Here is a tiny trained network, its code and every weight. The questions are about switching its units off for an input and a class, where a switched-off unit gives its printed mean instead of its output.

import numpy as np


def w(rows, s, z=0):
    codes = np.array(rows[::2]) - 128.0
    scale = np.full(codes.shape[1], s)
    scale[-1] = z or s
    return codes * scale


def norm(h):
    return h / np.sqrt((h * h).mean(-1, keepdims=True) + 1e-5)


def f(y):
    return y / 2 * (1 + np.tanh(0.7978845608 * (y + 0.044715 * y**3)))


def log_softmax(a):
    a = a - a.max(-1, keepdims=True)
    return a - np.log(np.exp(a).sum(-1, keepdims=True))


def net(x, mask):
    res = np.array(x, float).reshape(1, 2) / 4 @ E
    u = 0
    for l in range(2):
        y = f(norm(res) @ A[l][:, :-1].T + A[l][:, -1])
        res = res + np.where(mask[u : u + 12], y, B[l][:, -1]) @ B[l][:, :-1]
        u += 12
    return log_softmax(norm(res)[-1] @ U[:, :-1].T + U[:, -1])


A, B = {}, {}
E = w([
[210,183,48,83,246,167],'x0',
[191,254,197,96,52,231],'x1',
],0.0042)
A[0] = w([
[121,87,99,140,148,106,83],'L0N0',
[73,152,220,23,175,79,94],'L0N1',
[113,132,93,164,165,89,197],'L0N2',
[151,128,152,102,103,165,155],'L0N3',
[85,72,192,143,73,154,120],'L0N4',
[87,105,180,85,164,179,92],'L0N5',
[34,13,91,151,117,105,120],'L0N6',
[105,68,134,153,99,128,107],'L0N7',
[148,176,128,55,181,111,193],'L0N8',
[176,31,123,87,165,144,99],'L0N9',
[113,65,187,122,139,198,27],'L0N10',
[90,159,204,80,149,254,254],'L0N11',
],0.0058,0.0018)
B[0] = w([
[84,113,120,39,94,137,152],'L0N0',
[135,134,84,86,162,107,123],'L0N1',
[97,123,156,82,132,163,173],'L0N2',
[93,97,155,35,151,84,149],'L0N3',
[169,178,109,137,187,93,186],'L0N4',
[140,117,119,112,118,115,122],'L0N5',
[112,117,139,85,126,198,254],'L0N6',
[126,145,127,131,175,118,156],'L0N7',
[4,164,144,163,117,212,174],'L0N8',
[117,107,172,134,112,159,152],'L0N9',
[180,131,121,142,95,95,118],'L0N10',
[120,23,124,93,162,156,214],'L0N11',
],0.0048)
A[1] = w([
[192,177,236,106,71,156,84],'L1N0',
[254,237,87,100,90,91,156],'L1N1',
[91,84,196,117,53,110,240],'L1N2',
[130,204,164,111,92,193,86],'L1N3',
[60,194,155,207,68,33,91],'L1N4',
[88,158,175,119,106,90,119],'L1N5',
[252,140,187,154,108,120,2],'L1N6',
[182,116,126,68,193,94,92],'L1N7',
[80,189,74,78,166,191,47],'L1N8',
[93,143,236,73,111,183,157],'L1N9',
[78,66,111,158,169,108,117],'L1N10',
[118,95,192,107,108,190,91],'L1N11',
],0.0078,0.0026)
B[1] = w([
[32,78,133,60,180,137,200],'L1N0',
[103,39,103,250,112,16,140],'L1N1',
[200,242,75,146,186,207,232],'L1N2',
[59,91,150,44,93,66,175],'L1N3',
[255,221,66,156,222,201,148],'L1N4',
[224,131,44,162,140,109,142],'L1N5',
[146,103,158,107,49,114,143],'L1N6',
[153,204,166,239,5,95,142],'L1N7',
[215,176,110,174,122,118,210],'L1N8',
[105,69,132,187,124,92,253],'L1N9',
[109,115,201,68,60,79,194],'L1N10',
[158,162,111,152,97,41,200],'L1N11',
],0.0058,0.0067)
U = w([
[59,76,148,35,144,99,212],'0',
[205,217,81,146,206,167,212],'1',
[167,119,131,249,70,60,204],'2',
[140,133,146,145,114,139,20],'3',
[131,117,149,159,96,199,3],'4',
[144,123,125,137,80,181,15],'5',
[133,130,130,142,92,174,25],'6',
],0.018,0.0057)

Each question gives the input, the list of numbers given to net, and the class t.
The units are the neurons (one row each of A and B). Each row of codes is followed by its name. A weight is (code - 128) times the scale printed after its matrix; where a second scale follows, it is the last column's (A, B and U).
mask holds one flag per neuron, layer by layer. A switched-off neuron (its flag False) gives its mean, the last column of its row in B, instead of its output. The means were averaged over made-up inputs and are rounded, as every weight is.
A unit's drop is (log p(t) with every unit on - log p(t) with that unit switched off) / (log p(t) with every unit on - log p(t) with every unit switched off).
The circuit of an input: a set's keep is (log p(t) with only the set's units on - log p(t) with every unit switched off) / (log p(t) with every unit on - log p(t) with every unit switched off). Starting from the 12 units with the biggest drops (on a tie, the unit counted first), units are removed one at a time, each time the one whose removal leaves the highest keep (on an exact tie, the one counted first), for as long as the keep stays at least 0.8.
units of the circuit, in order: the units of the circuit, biggest drop first
unit that matters most: the unit with the biggest drop
top k neurons: the k neurons with the biggest drops, biggest first
top k neurons in layer l: the k neurons of layer l with the biggest drops, biggest first
drop when u is switched off: that unit's drop, to one decimal
input [5,-5], class 0: units of the circuit, in order	L1N2
input [-2,3], class 2: top 3 neurons	L1N7, L0N4, L0N3
input [2,4], class 0: top 2 neurons	L1N2, L1N3
input [2,-1], class 2: units of the circuit, in order	L1N0, L1N2
input [3,-3], class 2: top 3 neurons in layer 1	L1N0, L1N8, L1N2
input [0,1], class 2: top 2 neurons	L1N0, L1N7
input [1,-3], class 2: top 2 neurons	L1N0, L0N11
input [-4,3], class 1: top 2 neurons	L0N6, L1N2
input [3,0], class 2: top 2 neurons in layer 0	L0N4, L0N8
input [7,7], class 0: units of the circuit, in order	L1N3, L1N2
input [2,0], class 2: top 2 neurons	L1N0, L1N8
input [-4,4], class 0: top 2 neurons in layer 1	L1N0, L1N8
input [-7,8], class 0: top 2 neurons	L1N0, L1N3
input [5,7], class 0: top 2 neurons	L1N3, L1N2
input [-1,2], class 2: unit that matters most	L1N7
input [5,-6], class 0: top 2 neurons	L1N2, L1N10
input [-1,-2], class 2: top 2 neurons	L1N9, L1N0
input [-2,-1], class 2: top 2 neurons	L1N2, L0N6
input [-8,-7], class 1: top 2 neurons in layer 0	L0N11, L0N3
input [5,-7], class 0: unit that matters most	L1N2
input [-6,-5], class 1: top 2 neurons	L0N11, L1N2
input [-4,-3], class 1: top 2 neurons	L0N11, L1N2
input [-1,5], class 0: drop when L1N0 is switched off	0.2
input [-4,-1], class 1: drop when L0N11 is switched off	0.3
input [-4,2], class 1: drop when L1N4 is switched off	0.1
